Here is a tiny trained network, its code and every weight. The questions are about switching its units off for an input and a class, where a switched-off unit gives its printed mean instead of its output.

import numpy as np


def w(rows, s, z=0):
    codes = np.array(rows[::2]) - 128.0
    scale = np.full(codes.shape[1], s)
    scale[-1] = z or s
    return codes * scale


def norm(h):
    return h / np.sqrt((h * h).mean(-1, keepdims=True) + 1e-5)


def f(y):
    return np.maximum(y, 0)


def log_softmax(a):
    a = a - a.max(-1, keepdims=True)
    return a - np.log(np.exp(a).sum(-1, keepdims=True))


def net(x, mask):
    res = np.array(x, float).reshape(1, 4) / 4 @ E
    u = 0
    for l in range(4):
        y = f(norm(res) @ A[l][:, :-1].T + A[l][:, -1])
        res = res + np.where(mask[u : u + 6], y, B[l][:, -1]) @ B[l][:, :-1]
        u += 6
    return log_softmax(norm(res)[-1] @ U[:, :-1].T + U[:, -1])


A, B = {}, {}
E = w([
[1,112,150,107],'x0',
[181,183,57,44],'x1',
[80,184,107,87],'x2',
[141,94,45,181],'x3',
],0.0096)
A[0] = w([
[175,130,103,43,93],'L0N1',
[96,77,196,132,39],'L0N2',
[224,119,249,97,54],'L0N3',
[215,252,151,146,54],'L0N4',
[38,106,202,80,151],'L0N5',
[141,160,182,102,4],'L0N6',
],0.018,0.0033)
B[0] = w([
[150,224,158,148,212],'L0N1',
[134,143,206,182,198],'L0N2',
[194,38,149,96,233],'L0N3',
[107,36,2,61,228],'L0N4',
[51,154,165,88,254],'L0N5',
[162,167,92,104,161],'L0N6',
],0.024,0.0097)
A[1] = w([
[202,171,108,107,89],'L1N1',
[3,162,147,137,91],'L1N2',
[137,153,54,205,80],'L1N3',
[57,128,169,67,105],'L1N4',
[144,167,141,131,5],'L1N5',
[87,206,68,90,112],'L1N6',
],0.018,0.0031)
B[1] = w([
[160,221,67,139,188],'L1N1',
[29,251,186,161,255],'L1N2',
[251,57,115,194,180],'L1N3',
[37,41,5,17,236],'L1N4',
[112,129,142,229,136],'L1N5',
[189,231,71,253,235],'L1N6',
],0.012,0.0093)
A[2] = w([
[99,146,125,130,5],'L2N1',
[122,174,80,104,169],'L2N2',
[157,203,136,55,4],'L2N3',
[58,151,163,166,199],'L2N4',
[3,181,144,138,215],'L2N5',
[97,185,74,142,165],'L2N6',
],0.026,0.0024)
B[2] = w([
[107,140,137,121,151],'L2N1',
[187,130,196,99,189],'L2N2',
[138,94,247,215,164],'L2N3',
[45,176,220,98,200],'L2N4',
[2,202,139,10,251],'L2N5',
[204,191,119,104,201],'L2N6',
],0.023,0.018)
A[3] = w([
[75,168,66,173,48],'L3N1',
[162,244,96,136,137],'L3N2',
[132,216,131,78,83],'L3N3',
[86,103,253,160,125],'L3N4',
[108,143,94,135,3],'L3N5',
[198,88,125,185,120],'L3N6',
],0.017,0.0036)
B[3] = w([
[158,137,158,128,137],'L3N1',
[146,197,115,137,252],'L3N2',
[183,132,158,159,254],'L3N3',
[183,80,250,109,246],'L3N4',
[133,175,148,123,128],'L3N5',
[53,153,148,153,247],'L3N6',
],0.024,0.008)
U = w([
[111,200,115,121,19],'0',
[234,247,94,131,151],'1',
[17,208,211,41,158],'2',
[74,153,53,109,2],'3',
[152,71,228,104,166],'4',
[101,124,122,235,133],'5',
[187,50,34,17,142],'6',
],0.016,0.0097)

Each question gives the input, the list of numbers given to net, and the class t.
The units are the neurons (one row each of A and B). Each row of codes is followed by its name. A weight is (code - 128) times the scale printed after its matrix; where a second scale follows, it is the last column's (A, B and U).
mask holds one flag per neuron, layer by layer. A switched-off neuron (its flag False) gives its mean, the last column of its row in B, instead of its output. The means were averaged over made-up inputs and are rounded, as every weight is.
A unit's drop is (log p(t) with every unit on - log p(t) with that unit switched off) / (log p(t) with every unit on - log p(t) with every unit switched off).
The circuit of an input: a set's keep is (log p(t) with only the set's units on - log p(t) with every unit switched off) / (log p(t) with every unit on - log p(t) with every unit switched off). Starting from the 12 units with the biggest drops (on a tie, the unit counted first), units are removed one at a time, each time the one whose removal leaves the highest keep (on an exact tie, the one counted first), for as long as the keep stays at least 0.8.
circuit, biggest first: the units of the circuit, biggest drop first
unit that matters most: the unit with the biggest drop
top k neurons: the k neurons with the biggest drops, biggest first
top k neurons in layer l: the k neurons of layer l with the biggest drops, biggest first
drop of u: that unit's drop, to one decimal
input [-3,-3,-3,6], class 5: top 3 neurons => [L0N5, L2N5, L2N4]
input [-7,4,-8,-2], class 6: unit that matters most => L0N4
input [-3,-2,2,6], class 5: top 4 neurons => [L0N5, L2N5, L1N3, L0N1]
input [-3,4,-7,0], class 6: top 2 neurons => [L0N4, L0N3]
input [0,4,-2,-5], class 4: circuit, biggest first => [L0N3, L2N5]
input [-7,-5,-5,2], class 4: top 2 neurons => [L2N5, L1N4]
input [-4,-3,5,4], class 5: top 2 neurons => [L0N5, L2N5]
input [-3,-4,-8,6], class 5: top 3 neurons => [L2N5, L0N5, L2N4]
input [-1,-6,-4,-8], class 4: circuit, biggest first => [L0N3, L2N5]
input [-7,-5,7,6], class 5: top 2 neurons => [L0N5, L2N5]
input [-8,2,8,-3], class 6: top 2 neurons => [L0N4, L1N2]
input [-4,-8,2,-3], class 4: top 2 neurons => [L0N3, L2N5]
input [-2,-4,-2,6], class 5: top 2 neurons => [L2N5, L0N5]
input [-3,-2,0,7], class 5: unit that matters most => L0N5
input [-2,4,-2,-4], class 6: top 2 neurons => [L0N4, L0N3]
input [-8,5,6,-6], class 1: top 2 neurons in layer 1 => [L1N4, L1N1]
input [-6,3,1,-2], class 6: top 2 neurons in layer 0 => [L0N4, L0N3]
input [-8,-7,-8,-2], class 4: drop of L1N4 => 0.1
input [-3,-6,0,-6], class 4: drop of L0N3 => 1.1
input [2,7,-3,-4], class 1: top neuron => [L0N1]
input [-7,3,-5,-2], class 6: drop of L0N4 => 0.4
input [3,5,6,7], class 1: drop of L0N5 => 0.6
